Here is a tiny trained network, its code and every weight. The questions are about switching its units off for an input and a target symbol, where a switched-off unit gives its printed mean instead of its output.

import numpy as np


def w(rows, s, z=0):
    codes = np.array(rows[::2]) - 128.0
    scale = np.full(codes.shape[1], s)
    scale[-1] = z or s
    return codes * scale


def norm(h):
    return h / np.sqrt((h * h).mean(-1, keepdims=True) + 1e-5)


def f(y):
    return np.maximum(y, 0)


def softmax(a):
    e = np.exp(a - a.max(-1, keepdims=True))
    return e / e.sum(-1, keepdims=True)


def log_softmax(a):
    a = a - a.max(-1, keepdims=True)
    return a - np.log(np.exp(a).sum(-1, keepdims=True))


def net(x, mask):
    ids = ['αβγδεζηλμπφψ'.index(c) for c in x.split()]
    T = len(ids)
    res = E[ids] + P[:T]
    r = norm(res)
    for j in range(3):
        rows = slice(3 * j, 3 * j + 3)
        q, k, v = (r @ M[0][rows].T for M in (Q, K, V))
        z = softmax(np.where(np.tri(T) > 0, q @ k.T / 3**0.5, -1e9)) @ v
        o = O[0][rows]
        res = res + np.where(mask[j], z, o[:, -1]) @ o[:, :-1]
    y = f(norm(res) @ A[0][:, :-1].T + A[0][:, -1])
    res = res + np.where(mask[3:11], y, B[0][:, -1]) @ B[0][:, :-1]
    return log_softmax(norm(res)[-1] @ U[:, :-1].T + U[:, -1])


Q, K, V, O, A, B = {}, {}, {}, {}, {}, {}
E = w([
[67,104,205,166],'α',
[176,52,106,216],'β',
[93,151,105,125],'γ',
[122,122,123,124],'δ',
[152,200,113,197],'ε',
[125,143,141,97],'ζ',
[109,120,231,89],'η',
[165,213,174,84],'λ',
[84,195,112,104],'μ',
[4,198,157,147],'π',
[95,152,108,130],'φ',
[148,247,134,158],'ψ',
],0.017)
P = w([
[2,83,122,89],'0',
[59,68,107,90],'1',
[31,179,154,95],'2',
[93,67,109,94],'3',
[68,174,140,113],'4',
[113,67,106,101],'5',
[85,165,137,127],'6',
[130,67,103,105],'7',
[101,179,159,114],'8',
[142,67,97,107],'9',
[102,173,175,116],'10',
[155,78,78,110],'11',
[51,202,132,111],'12',
],0.015)
Q[0] = w([
[203,80,99,165],'H1',
[174,41,65,121],'H1',
[120,181,148,129],'H1',
[128,51,99,37],'H2',
[69,24,87,50],'H2',
[127,140,195,145],'H2',
[137,209,248,186],'H3',
[155,67,77,6],'H3',
[144,156,96,116],'H3',
],0.019)
K[0] = w([
[93,88,190,180],'H1',
[65,159,231,148],'H1',
[166,139,135,113],'H1',
[52,111,167,159],'H2',
[112,75,223,144],'H2',
[109,81,58,96],'H2',
[54,118,56,27],'H3',
[223,128,247,131],'H3',
[160,169,106,115],'H3',
],0.015)
V[0] = w([
[139,61,89,45],'H1',
[48,31,60,202],'H1',
[188,23,128,171],'H1',
[106,119,69,169],'H2',
[93,164,160,216],'H2',
[106,133,42,79],'H2',
[226,189,69,65],'H3',
[182,43,129,190],'H3',
[175,72,252,72],'H3',
],0.018)
O[0] = w([
[116,50,146,195,171],'H1',
[121,172,66,236,149],'H1',
[54,156,220,188,21],'H1',
[133,139,57,134,130],'H2',
[133,70,95,45,136],'H2',
[182,185,123,148,168],'H2',
[246,104,85,58,76],'H3',
[156,117,104,209,3],'H3',
[162,63,251,146,88],'H3',
],0.015,0.017)
A[0] = w([
[126,131,205,85,121],'N1',
[153,54,115,180,72],'N2',
[179,145,150,145,57],'N3',
[122,177,251,120,172],'N4',
[66,67,107,122,2],'N5',
[57,156,214,164,99],'N6',
[129,132,153,103,151],'N7',
[147,37,118,115,194],'N8',
],0.021,0.0052)
B[0] = w([
[132,226,132,190,221],'N1',
[162,131,78,211,146],'N2',
[167,109,114,93,131],'N3',
[6,215,121,131,203],'N4',
[132,54,129,71,191],'N5',
[97,47,171,53,237],'N6',
[122,189,171,108,188],'N7',
[178,56,163,227,255],'N8',
],0.021,0.0061)
U = w([
[84,99,118,90,228],'α',
[97,162,163,181,56],'β',
[164,119,93,252,185],'γ',
[77,128,225,221,176],'δ',
[117,172,113,137,44],'ε',
[52,12,152,96,79],'ζ',
[113,132,106,82,108],'η',
[108,231,207,81,76],'λ',
[171,198,38,108,115],'μ',
[83,160,98,98,12],'π',
[123,181,115,212,27],'φ',
[227,151,188,88,255],'ψ',
],0.012,0.0047)

Each question gives the input, a string of symbols that net reads in full, and the target symbol t.
The units are the heads (3 rows each of Q, K, V and O) and the neurons (one row each of A and B). Each row of codes is followed by its name. A weight is (code - 128) times the scale printed after its matrix; where a second scale follows, it is the last column's (O, A, B and U).
mask holds one flag per unit, heads first, then neurons. A switched-off unit (its flag False) gives its mean, the last column of its rows in O or B, instead of its output. The means were averaged over made-up inputs and are rounded, as every weight is.
A unit's drop is (log p(t) with every unit on - log p(t) with that unit switched off) / (log p(t) with every unit on - log p(t) with every unit switched off).
The circuit of an input: a set's keep is (log p(t) with only the set's units on - log p(t) with every unit switched off) / (log p(t) with every unit on - log p(t) with every unit switched off). Starting from all 11 units, units are removed one at a time, each time the one whose removal leaves the highest keep (on an exact tie, the one counted first), for as long as the keep stays at least 0.8.
circuit, biggest first: the units of the circuit, biggest drop first
unit that matters most: the unit with the biggest drop
k most important neurons: the k neurons with the biggest drops, biggest first
heads that matter: for each layer, one digit per head in row order, 1 if its drop is at least 0.15 and else 0, layers parted by /
drop of u: that unit's drop, to one decimal
input η μ β ψ δ λ α μ γ λ, target ψ: heads that matter	000
input λ μ α δ η γ ψ, target γ: unit that matters most	H1
input λ α δ λ λ μ λ λ α μ α γ, target ζ: 2 most important neurons	(N5 N8)
input ε ζ λ π α δ γ, target δ: heads that matter	100
input δ μ η μ λ λ δ, target λ: circuit, biggest first	(H1 H2 N1)
input λ γ γ μ β π α λ π μ η, target μ: circuit, biggest first	(H3 H2)
input γ μ λ μ λ λ γ, target λ: heads that matter	110
input λ δ λ α δ ε π γ μ μ μ γ α, target γ: heads that matter	101
input φ δ μ ψ π φ β ε λ λ β δ, target γ: heads that matter	001
input μ μ μ λ π, target λ: heads that matter	110
input μ η α ψ π λ π, target λ: circuit, biggest first	(H1 N1 H2)
input β μ γ α γ δ λ ψ ε α λ λ φ, target λ: circuit, biggest first	(H1 N1)
input μ μ δ η δ, target μ: 2 most important neurons	(N6 N4)
input δ π α ζ ψ μ α γ λ η η δ, target δ: 2 most important neurons	(N8 N1)
input η μ λ α δ ψ η γ ψ μ μ δ δ, target δ: circuit, biggest first	(H1)
input φ μ α, target μ: circuit, biggest first	(H1 H2)
input ζ π μ μ π π λ π α ζ ζ, target δ: heads that matter	110
input φ η α η δ λ, target ψ: heads that matter	001
input φ ψ α λ μ π γ μ β μ η, target μ: heads that matter	000
input γ λ μ μ γ μ α μ ψ λ δ, target λ: heads that matter	110
input φ α δ α γ δ ε λ α μ μ μ γ, target μ: heads that matter	001
input π λ ε η β φ, target γ: heads that matter	001
input η α ψ α λ δ μ π μ η λ γ, target ψ: circuit, biggest first	(H3)
input δ π φ η μ δ α μ μ γ γ, target γ: heads that matter	100
input ζ δ λ, target δ: drop of H1	0.4
input μ μ α, target μ: drop of H1	0.2
